Small tables with named rows and columns. After each table, cells are looked up by row and column.

zat:
,mef,ged,kapap
rova,196,-258,425
siz,706,547,-930
ges,-447,-472,838

mef of siz: 706
ged of ges: -472
ged of siz: 547
ged of rova: -258
mef of ges: -447
kapap of ges: 838
kapap of siz: -930
mef of rova: 196
kapap of rova: 425

bol =
	gup	tofesu	letefor	poma	vid	gak	bis	tugibi
fele	-702	-579	-243	-297	-727	122	271	-678
vovev	-702	32	-428	85	-560	-152	761	-245
nim	-344	-416	-305	22	-102	-754	-96	126
govofa	-237	-212	-366	595	-727	12	-219	-307

What is the bis of nim in bol? -96
What is the tofesu of govofa in bol? -212
What is the letefor of vovev in bol? -428
What is the gak of govofa in bol? 12
What is the gak of nim in bol? -754
What is the vid of govofa in bol? -727
What is the tugibi of nim in bol? 126

basiziz.tsv
	risi	dudi	rogi	sevid	boz	sobedid
fusipug	-3413	826	-3258	-4412	-3777	-2161
derir	911	-2505	265	2064	875	1783
begunod	4581	707	-51	-591	-6507	3885
lagi	6076	-5117	236	1129	893	-1006
pipubaf	-5313	-1034	-152	2686	-766	3682
nopu	-1201	-4233	450	2017	1567	641
zome	-3571	588	-7171	-6668	-5712	-3912
rofo	-4658	-452	-1534	-1897	-1727	-2297

What is the boz of zome in basiziz?
-5712
What is the risi of derir in basiziz?
911
What is the risi of rofo in basiziz?
-4658
What is the rogi of lagi in basiziz?
236
What is the sevid of lagi in basiziz?
1129
What is the rogi of begunod in basiziz?
-51
What is the rogi of rofo in basiziz?
-1534
What is the dudi of lagi in basiziz?
-5117
What is the sevid of rofo in basiziz?
-1897

Table fifezu
         zon  zuvafad  senad  tigugug  vana  rumapub  dubosap  vuf
kemane   7.4      6.8    5.0      7.1   7.4      4.7      4.4  7.8
kov      7.5      5.7    4.6      6.2   6.3      6.8      5.4  7.1
basu     5.8      5.7    6.2      5.4   4.7      4.9      6.1  4.8
vikasud  5.4      8.3    7.6      8.6   8.0      4.6      5.6  6.0
rusam    5.0      4.7    7.4      3.8   3.1      5.4      7.5  3.1
dulumo   5.3      5.0    7.0      4.5   3.9      5.5      7.0  3.6
dini     5.4      5.3    6.5      4.6   3.9      4.6      6.4  3.9
ramu     8.7      6.3    4.1      7.4   7.6      5.4      3.8  7.5
zap      5.4      5.0    6.3      4.0   3.1      4.0      6.0  3.1
lela     7.1      2.3    4.4      3.5   4.4      8.0      6.4  5.2
kas      6.1      7.7    6.4      6.2   6.6      4.8      5.7  7.9
seg      6.4      6.2    5.3      6.2   6.0      6.1      5.7  6.6
lasebi   6.8      5.7    5.9      5.9   6.3      5.7      5.5  6.0
pibeg    5.3      5.9    6.8      7.4   7.3      5.7      5.8  5.0

zon of kemane is 7.4
vana of dini is 3.9
tigugug of dulumo is 4.5
zon of basu is 5.8
senad of kemane is 5.0
zon of kov is 7.5
zon of dini is 5.4
dubosap of kas is 5.7
senad of dulumo is 7.0
senad of kov is 4.6
rumapub of vikasud is 4.6
dubosap of seg is 5.7
zon of ramu is 8.7
vana of basu is 4.7
tigugug of basu is 5.4
tigugug of ramu is 7.4
vuf of vikasud is 6.0
tigugug of rusam is 3.8
vuf of seg is 6.6
senad of seg is 5.3

Table vabunum
	gela	gite	dovapez	sef	fiz	vamilop	tuniz	gusib	lav	bepete
kif	36	91	34	64	52	21	63	62	69	59
borabu	40	55	67	25	61	46	35	25	60	35
vivif	40	59	51	45	42	37	42	51	46	54
basakor	44	65	42	59	62	41	51	51	60	55
bebe	47	28	32	58	51	48	62	53	35	51
dokas	58	53	62	58	33	47	61	58	56	58
vonose	50	59	56	42	38	71	59	40	34	60
pufi	47	60	56	41	45	55	45	52	40	58
tuvov	47	52	63	45	54	66	53	49	39	62
zad	54	40	30	49	49	61	54	52	36	57

bepete of zad: 57
gite of kif: 91
tuniz of vivif: 42
tuniz of dokas: 61
lav of pufi: 40
fiz of borabu: 61
bepete of bebe: 51
gela of borabu: 40
fiz of zad: 49
sef of borabu: 25
lav of bebe: 35
vamilop of dokas: 47
Row with the largest fiz: basakor

tatuvo
        zatukog  dadulus  ranalor  las  tez
sif         3.5      4.9      5.3  3.2  5.2
mekili      3.4      5.9      5.3  3.4  4.9
teg         4.0      1.0      2.8  5.7  0.5
tob         2.5      0.1      5.7  8.8  0.7
zel         3.6      8.8      6.2  1.2  8.7

tez of sif: 5.2
dadulus of sif: 4.9
las of tob: 8.8
zatukog of mekili: 3.4
dadulus of tob: 0.1
tez of teg: 0.5
zatukog of tob: 2.5
las of sif: 3.2
zatukog of teg: 4.0
dadulus of teg: 1.0
ranalor of mekili: 5.3
las of zel: 1.2
Row with the largest las: tob

paboma.csv
,ganolil,bep,vuvurof,ruf
zorata,75,-62,78,36
giz,-39,20,-3,-82
bok,81,9,-76,-54
kuf,-4,-71,-95,-62
lovo,54,-11,-80,-28
soz,-45,77,-58,61
sul,-5,30,-2,22
bilo,-80,-52,-23,55
zarifu,-32,-21,60,-37
zafif,46,80,25,-61
gebubat,-44,45,-38,63

bep of soz is 77
ruf of sul is 22
ruf of giz is -82
ganolil of soz is -45
vuvurof of lovo is -80
vuvurof of kuf is -95
vuvurof of zorata is 78
ruf of gebubat is 63
Which row has the largest vuvurof? zorata

Table vez
,timopor,zeluvod,sul,mogoril,naz
zir,4.66,6.12,5.77,4.29,6.11
varas,3.14,3.80,5.37,5.22,2.13
sud,4.51,9.63,6.68,1.74,9.23
sut,3.13,3.13,5.50,6.06,2.70

What is the mogoril of sud in vez?
1.74
What is the zeluvod of zir in vez?
6.12
What is the naz of zir in vez?
6.11
What is the naz of varas in vez?
2.13
What is the sul of varas in vez?
5.37
What is the sul of sud in vez?
6.68
What is the timopor of varas in vez?
3.14
What is the timopor of sut in vez?
3.13
What is the timopor of zir in vez?
4.66
What is the mogoril of varas in vez?
5.22
What is the zeluvod of varas in vez?
3.80
What is the timopor of sud in vez?
4.51
What is the mogoril of sut in vez?
6.06
What is the naz of sud in vez?
9.23
What is the mogoril of zir in vez?
4.29

Table zamiga
	rek	zuf	nima	fuzu	nev	mozubov	mit	ladolal	kof	fiv
mimevo	78	161	213	99	86	91	83	99	116	118
nugu	140	108	141	125	41	70	75	197	95	147
vukesa	83	177	80	86	172	114	55	101	74	87
pilozib	120	87	181	137	7	90	69	124	123	110
gefo	56	84	113	120	112	118	141	34	121	76
movofo	133	41	131	110	32	76	155	131	144	125
goreg	173	59	100	120	90	52	116	103	161	154
nup	79	77	107	124	71	166	92	53	95	48

What is the fiv of movofo in zamiga?
125
What is the ladolal of movofo in zamiga?
131
What is the mit of vukesa in zamiga?
55
What is the fiv of mimevo in zamiga?
118
What is the kof of gefo in zamiga?
121
What is the ladolal of mimevo in zamiga?
99
What is the zuf of movofo in zamiga?
41
What is the kof of vukesa in zamiga?
74
What is the mit of nup in zamiga?
92
What is the zuf of mimevo in zamiga?
161
What is the nima of nugu in zamiga?
141

potose:
,lan,nifif
gab,23327,52055
vam,44025,49635
dokag,19795,64906
nitesat,65061,33527
sas,32537,43509
ridaki,21220,58491
togega,64868,96023

vam, nifif => 49635
togega, nifif => 96023
dokag, nifif => 64906
nitesat, nifif => 33527
vam, lan => 44025
togega, lan => 64868
nitesat, lan => 65061
ridaki, lan => 21220
sas, lan => 32537
dokag, lan => 19795
ridaki, nifif => 58491
gab, nifif => 52055
gab, lan => 23327
sas, nifif => 43509
Which row has the largest nifif? togega

Table dosusun
,nosub,maz,kifatub
tonin,126,125,155
zazut,31,29,238
zigigaf,213,155,35

What is the nosub of zigigaf in dosusun? 213
What is the kifatub of zazut in dosusun? 238
What is the nosub of zazut in dosusun? 31
What is the maz of tonin in dosusun? 125
What is the maz of zigigaf in dosusun? 155
What is the maz of zazut in dosusun? 29
What is the kifatub of tonin in dosusun? 155
What is the kifatub of zigigaf in dosusun? 35
What is the nosub of tonin in dosusun? 126
Row with the largest nosub: zigigaf

